Here is a tiny trained network, its code and every weight. The questions are about switching its units off for an input and a class, where a switched-off unit gives its printed mean instead of its output.

import numpy as np


def w(rows, s, z=0):
    codes = np.array(rows[::2]) - 128.0
    scale = np.full(codes.shape[1], s)
    scale[-1] = z or s
    return codes * scale


def f(y):
    return np.maximum(y, 0)


def log_softmax(a):
    a = a - a.max(-1, keepdims=True)
    return a - np.log(np.exp(a).sum(-1, keepdims=True))


def net(x, mask):
    res = np.array(x, float).reshape(1, 8) / 4 @ E
    y = f(res @ A[0][:, :-1].T + A[0][:, -1])
    res = res + np.where(mask, y, B[0][:, -1]) @ B[0][:, :-1]
    return log_softmax(res[-1] @ U[:, :-1].T + U[:, -1])


A, B = {}, {}
E = w([
[131,132,137,117,113,132,131,122],'x0',
[154,47,217,151,170,175,173,119],'x1',
[128,125,123,129,126,126,131,127],'x2',
[254,163,108,163,148,127,124,98],'x3',
[160,113,84,99,57,199,137,225],'x4',
[129,134,131,124,124,134,131,121],'x5',
[99,119,93,204,74,196,74,64],'x6',
[104,210,158,194,130,143,194,165],'x7',
],0.0081)
A[0] = w([
[2,59,134,111,132,136,166,157,71],'neuron 0',
[116,97,92,168,167,209,130,95,83],'neuron 1',
[202,127,131,118,155,144,89,110,103],'neuron 2',
[122,68,175,142,114,180,161,126,120],'neuron 3',
[130,199,176,160,114,120,184,154,161],'neuron 4',
[124,114,113,82,226,64,204,175,116],'neuron 5',
[145,160,52,114,113,76,122,137,56],'neuron 6',
[115,78,119,92,140,104,97,91,118],'neuron 7',
[119,200,89,115,105,105,43,135,167],'neuron 8',
[221,136,108,162,166,132,155,109,63],'neuron 9',
[114,167,85,88,130,88,96,125,162],'neuron 10',
[104,122,95,201,121,202,108,56,6],'neuron 11',
[91,125,130,197,92,162,77,111,16],'neuron 12',
[202,167,122,67,170,80,163,155,95],'neuron 13',
[183,38,196,152,170,209,179,93,184],'neuron 14',
[148,38,123,85,115,122,86,83,176],'neuron 15',
[131,130,157,53,175,62,193,184,100],'neuron 16',
[141,107,106,58,146,106,94,108,143],'neuron 17',
[31,119,132,103,120,125,131,166,42],'neuron 18',
[129,180,137,187,124,139,162,126,86],'neuron 19',
[133,131,46,84,68,136,156,175,173],'neuron 20',
[191,151,128,159,143,125,113,114,74],'neuron 21',
[95,128,167,137,171,56,105,63,78],'neuron 22',
[148,121,91,109,128,173,118,203,75],'neuron 23',
[136,127,106,102,86,197,130,177,44],'neuron 24',
[184,159,117,144,135,137,119,110,1],'neuron 25',
[91,149,164,151,167,79,142,10,128],'neuron 26',
[94,207,127,166,143,166,210,111,175],'neuron 27',
[155,42,187,155,176,131,161,156,126],'neuron 28',
[219,139,106,158,102,135,139,137,89],'neuron 29',
[54,136,156,89,136,163,90,147,15],'neuron 30',
[171,70,147,119,69,241,142,211,138],'neuron 31',
[174,88,92,50,130,127,82,69,108],'neuron 32',
],0.0086,0.0031)
B[0] = w([
[140,137,74,57,200,189,149,40,214],'neuron 0',
[160,168,180,126,85,138,86,122,172],'neuron 1',
[111,135,81,97,153,159,157,126,174],'neuron 2',
[90,185,142,103,140,78,136,132,189],'neuron 3',
[117,78,117,188,180,179,127,178,210],'neuron 4',
[154,93,148,146,75,159,49,90,219],'neuron 5',
[84,174,144,119,108,123,127,135,182],'neuron 6',
[143,103,90,155,141,128,147,176,180],'neuron 7',
[47,209,139,114,142,103,116,146,221],'neuron 8',
[95,151,85,49,158,169,177,67,189],'neuron 9',
[71,170,146,158,121,101,105,144,201],'neuron 10',
[157,101,155,137,73,161,36,114,194],'neuron 11',
[180,90,168,116,74,177,80,106,176],'neuron 12',
[147,136,145,122,96,198,73,102,202],'neuron 13',
[19,254,138,108,115,90,96,169,254],'neuron 14',
[107,113,111,178,151,153,151,213,211],'neuron 15',
[167,92,154,112,33,178,56,114,223],'neuron 16',
[113,93,127,155,165,147,109,180,187],'neuron 17',
[158,130,88,51,161,165,142,63,189],'neuron 18',
[141,97,115,136,148,158,167,174,180],'neuron 19',
[135,127,122,168,140,53,136,119,222],'neuron 20',
[126,124,79,61,141,142,114,68,171],'neuron 21',
[197,95,160,165,120,75,173,94,214],'neuron 22',
[201,94,155,129,122,66,142,75,179],'neuron 23',
[174,92,148,126,128,69,154,88,181],'neuron 24',
[134,151,65,27,156,194,168,70,153],'neuron 25',
[179,106,137,170,99,67,184,114,245],'neuron 26',
[142,71,89,172,169,163,134,216,220],'neuron 27',
[64,211,148,122,92,109,122,151,210],'neuron 28',
[139,144,114,49,154,124,172,79,181],'neuron 29',
[133,139,74,49,170,167,168,32,164],'neuron 30',
[165,122,138,174,122,51,171,98,234],'neuron 31',
[104,78,67,178,156,166,155,197,201],'neuron 32',
],0.0065,0.0076)
U = w([
[135,142,88,24,200,203,161,39,63],'0',
[170,97,178,122,9,206,7,122,71],'1',
[42,226,151,110,118,66,104,185,84],'2',
[200,87,155,165,119,5,188,104,70],'3',
[129,114,140,121,137,145,115,157,253],'4',
[119,65,99,163,198,199,149,255,81],'5',
[131,126,138,113,137,143,113,146,226],'6',
],0.0092,0.0076)

Each question gives the input, the list of numbers given to net, and the class t.
The units are the neurons (one row each of A and B). Each row of codes is followed by its name. A weight is (code - 128) times the scale printed after its matrix; where a second scale follows, it is the last column's (A, B and U).
mask holds one flag per neuron, in row order. A switched-off neuron (its flag False) gives its mean, the last column of its row in B, instead of its output. The means were averaged over made-up inputs and are rounded, as every weight is.
A unit's drop is (log p(t) with every unit on - log p(t) with that unit switched off) / (log p(t) with every unit on - log p(t) with every unit switched off).
The circuit of an input: a set's keep is (log p(t) with only the set's units on - log p(t) with every unit switched off) / (log p(t) with every unit on - log p(t) with every unit switched off). Starting from the 12 units with the biggest drops (on a tie, the unit counted first), units are removed one at a time, each time the one whose removal leaves the highest keep (on an exact tie, the one counted first), for as long as the keep stays at least 0.8.
circuit, biggest first: the units of the circuit, biggest drop first
most important unit: the unit with the biggest drop
top k neurons: the k neurons with the biggest drops, biggest first
input [-7,2,-2,-5,0,-1,1,-8], class 5: most important unit : neuron 15
input [-6,1,8,-3,3,4,-8,2], class 1: circuit, biggest first : neuron 16; neuron 5
input [-1,-3,2,6,2,-2,7,-8], class 5: circuit, biggest first : neuron 32; neuron 15
input [5,-2,-5,-3,5,2,-3,-6], class 5: circuit, biggest first : neuron 32; neuron 15
input [7,1,3,-5,-6,0,-6,-7], class 5: circuit, biggest first : neuron 15; neuron 32
input [2,-7,-2,0,1,1,0,-4], class 2: circuit, biggest first : neuron 8; neuron 10
input [4,-5,4,-6,8,-4,3,7], class 3: circuit, biggest first : neuron 31; neuron 24; neuron 23
input [-5,-7,7,7,-4,-4,3,7], class 0: circuit, biggest first : neuron 25; neuron 9
input [-8,-7,-2,-7,8,6,-7,-4], class 3: circuit, biggest first : neuron 20; neuron 23
input [4,-8,-4,6,2,-1,-8,3], class 1: top 2 neurons : neuron 13; neuron 16
input [7,2,-1,-2,-5,5,1,1], class 3: top 3 neurons : neuron 26; neuron 22; neuron 8
input [6,5,-2,2,1,1,0,8], class 5: top 4 neurons : neuron 27; neuron 4; neuron 19; neuron 8
input [-7,3,6,2,-7,-1,6,-4], class 3: top 2 neurons : neuron 26; neuron 22
input [-3,3,-3,6,7,4,5,4], class 3: circuit, biggest first : neuron 31
input [-7,4,8,-6,1,-3,8,7], class 1: top 3 neurons : neuron 11; neuron 12; neuron 1
input [2,4,-1,-2,-4,-2,6,6], class 1: top 3 neurons : neuron 11; neuron 12; neuron 1
input [2,-4,-4,-1,0,-1,-1,-3], class 2: circuit, biggest first : neuron 8; neuron 10; neuron 0
input [4,7,2,4,5,7,-6,1], class 2: top 2 neurons : neuron 14; neuron 28
input [-6,0,-2,-3,-2,0,5,0], class 1: circuit, biggest first : neuron 11; neuron 12
input [0,4,-5,-4,-1,6,-7,-2], class 1: top 2 neurons : neuron 16; neuron 5
input [0,7,-1,4,-2,2,2,2], class 2: circuit, biggest first : neuron 14
input [-7,3,-1,-2,8,4,7,4], class 3: circuit, biggest first : neuron 31; neuron 24
input [-6,5,2,3,-5,4,1,-6], class 5: top 2 neurons : neuron 15; neuron 32
input [-4,-2,7,-7,-2,-6,-4,-6], class 0: top 2 neurons : neuron 0; neuron 18
input [6,-7,-2,8,4,-3,-6,-3], class 0: circuit, biggest first : neuron 29; neuron 9
input [8,0,7,2,8,3,1,-8], class 3: circuit, biggest first : neuron 31; neuron 20
input [0,7,4,0,5,-1,-6,-5], class 2: top 3 neurons : neuron 14; neuron 28; neuron 3
input [6,-2,1,-6,8,-8,0,1], class 3: top 2 neurons : neuron 31; neuron 20
input [2,-7,5,5,-1,-5,-4,-2], class 2: most important unit : neuron 8
